Below are the code and all the weights of a small trained network. Each question names an input and a target symbol and asks about switching units off, where a switched-off unit gives its printed mean instead of its output.

import numpy as np


def w(rows, s, z=0):
    codes = np.array(rows[::2]) - 128.0
    scale = np.full(codes.shape[1], s)
    scale[-1] = z or s
    return codes * scale


def norm(h):
    return h / np.sqrt((h * h).mean(-1, keepdims=True) + 1e-5)


def f(y):
    return y / 2 * (1 + np.tanh(0.7978845608 * (y + 0.044715 * y**3)))


def softmax(a):
    e = np.exp(a - a.max(-1, keepdims=True))
    return e / e.sum(-1, keepdims=True)


def log_softmax(a):
    a = a - a.max(-1, keepdims=True)
    return a - np.log(np.exp(a).sum(-1, keepdims=True))


def net(x, mask):
    ids = ['Θβγεμστ'.index(c) for c in x.split()]
    T = len(ids)
    res = E[ids] + P[:T]
    r = norm(res)
    for j in range(2):
        rows = slice(3 * j, 3 * j + 3)
        q, k, v = (r @ M[0][rows].T for M in (Q, K, V))
        z = softmax(np.where(np.tri(T) > 0, q @ k.T / 3**0.5, -1e9)) @ v
        o = O[0][rows]
        res = res + np.where(mask[j], z, o[:, -1]) @ o[:, :-1]
    y = f(norm(res) @ A[0][:, :-1].T + A[0][:, -1])
    res = res + np.where(mask[2:6], y, B[0][:, -1]) @ B[0][:, :-1]
    return log_softmax(norm(res)[-1] @ U[:, :-1].T + U[:, -1])


Q, K, V, O, A, B = {}, {}, {}, {}, {}, {}
E = w([
[151,60,164,212,47,157],'Θ',
[150,60,168,191,71,149],'β',
[160,74,165,199,55,144],'γ',
[201,91,185,136,75,188],'ε',
[160,164,181,220,47,42],'μ',
[76,85,132,146,63,207],'σ',
[109,20,247,173,141,111],'τ',
],0.013)
P = w([
[124,137,47,37,178,70],'0',
[186,25,71,193,70,126],'1',
[114,150,177,121,10,132],'2',
[185,52,81,181,109,149],'3',
[152,189,183,61,86,155],'4',
[176,74,89,178,136,157],'5',
[133,192,184,112,81,165],'6',
[184,103,92,176,153,162],'7',
[134,200,188,121,106,188],'8',
[196,127,108,168,175,172],'9',
[123,208,183,127,132,206],'10',
[190,146,106,169,200,181],'11',
[89,211,182,202,118,231],'12',
],0.014)
Q[0] = w([
[165,71,112,149,162,109],'head 1',
[128,116,103,97,180,113],'head 1',
[114,135,150,86,104,124],'head 1',
[136,109,159,80,136,113],'head 2',
[180,82,120,144,134,156],'head 2',
[57,223,250,102,12,183],'head 2',
],0.022)
K[0] = w([
[126,67,67,55,95,73],'head 1',
[152,55,167,97,34,63],'head 1',
[105,134,149,201,66,179],'head 1',
[232,123,254,158,123,125],'head 2',
[214,171,38,130,22,51],'head 2',
[105,215,215,233,252,173],'head 2',
],0.011)
V[0] = w([
[125,115,113,8,130,157],'head 1',
[164,78,181,168,187,79],'head 1',
[21,122,56,176,75,124],'head 1',
[92,208,118,116,151,33],'head 2',
[94,65,191,117,191,44],'head 2',
[71,45,215,137,197,106],'head 2',
],0.013)
O[0] = w([
[97,142,107,118,87,140,133],'head 1',
[222,5,124,70,95,140,225],'head 1',
[129,179,91,142,194,166,84],'head 1',
[100,156,189,93,164,84,3],'head 2',
[207,138,197,95,138,178,182],'head 2',
[212,157,136,85,86,168,126],'head 2',
],0.017,0.0033)
A[0] = w([
[79,249,123,131,112,99,255],'neuron 1',
[144,122,151,150,156,203,49],'neuron 2',
[166,73,44,105,200,122,170],'neuron 3',
[116,80,176,215,90,153,29],'neuron 4',
],0.016,0.0057)
B[0] = w([
[186,108,46,25,130,218,202],'neuron 1',
[125,168,153,94,40,92,167],'neuron 2',
[117,173,46,234,179,52,166],'neuron 3',
[140,200,164,11,160,85,254],'neuron 4',
],0.012,0.0081)
U = w([
[158,193,90,194,141,47,123],'Θ',
[182,150,191,106,79,212,114],'β',
[139,207,127,6,155,46,12],'γ',
[66,123,129,129,29,94,109],'ε',
[109,103,171,215,194,121,254],'μ',
[88,149,69,90,161,198,169],'σ',
[195,38,49,129,148,85,88],'τ',
],0.014,0.0079)

Each question gives the input, a string of symbols that net reads in full, and the target symbol t.
The units are the heads (3 rows each of Q, K, V and O) and the neurons (one row each of A and B). Each row of codes is followed by its name. A weight is (code - 128) times the scale printed after its matrix; where a second scale follows, it is the last column's (O, A, B and U).
mask holds one flag per unit, heads first, then neurons. A switched-off unit (its flag False) gives its mean, the last column of its rows in O or B, instead of its output. The means were averaged over made-up inputs and are rounded, as every weight is.
A unit's drop is (log p(t) with every unit on - log p(t) with that unit switched off) / (log p(t) with every unit on - log p(t) with every unit switched off).
The circuit of an input: a set's keep is (log p(t) with only the set's units on - log p(t) with every unit switched off) / (log p(t) with every unit on - log p(t) with every unit switched off). Starting from all 6 units, units are removed one at a time, each time the one whose removal leaves the highest keep (on an exact tie, the one counted first), for as long as the keep stays at least 0.8.
units of the circuit, in order: the units of the circuit, biggest drop first
most important unit: the unit with the biggest drop
k most important neurons: the k neurons with the biggest drops, biggest first
heads that matter: for each layer, one digit per head in row order, 1 if its drop is at least 0.15 and else 0, layers parted by /
input ε τ ε μ β β, target ε: units of the circuit, in order -> [head 1]
input μ μ μ τ τ μ β ε τ β γ μ σ, target σ: heads that matter -> 11
input μ μ Θ ε β β μ, target γ: units of the circuit, in order -> [neuron 1; head 2]
input μ τ β ε τ ε, target μ: heads that matter -> 01
input σ τ τ γ β σ μ ε μ μ, target σ: units of the circuit, in order -> [head 1; neuron 1]
input Θ Θ μ σ μ Θ μ γ, target Θ: units of the circuit, in order -> [neuron 3; head 1]
input σ γ μ Θ τ τ τ σ τ ε, target σ: heads that matter -> 10
input γ τ μ γ μ ε, target γ: heads that matter -> 01
input μ μ β μ β Θ ε σ, target μ: units of the circuit, in order -> [head 2; neuron 4]
input μ σ μ τ Θ μ, target μ: units of the circuit, in order -> [head 2; neuron 4]
input τ σ μ τ ε μ Θ ε τ γ Θ ε Θ, target ε: heads that matter -> 01
input μ Θ σ μ β τ τ μ σ τ τ τ, target μ: heads that matter -> 01
input τ σ μ Θ γ μ ε, target γ: units of the circuit, in order -> [neuron 4; head 2]
input Θ μ μ ε σ, target σ: most important neuron -> [neuron 1]
input ε Θ ε γ ε σ β, target σ: units of the circuit, in order -> [head 1; head 2]
input τ Θ σ τ σ τ σ β β μ, target τ: heads that matter -> 10
input ε μ τ ε σ μ γ τ β γ γ, target Θ: 2 most important neurons -> [neuron 1; neuron 4]
input σ β Θ Θ β τ, target σ: heads that matter -> 10
input μ σ σ τ β β ε σ β, target σ: units of the circuit, in order -> [head 2; head 1]
input β μ γ γ Θ, target Θ: most important unit -> head 2
input τ Θ ε ε γ τ Θ γ μ, target γ: units of the circuit, in order -> [head 2; head 1; neuron 1]
input Θ β μ σ, target Θ: heads that matter -> 10
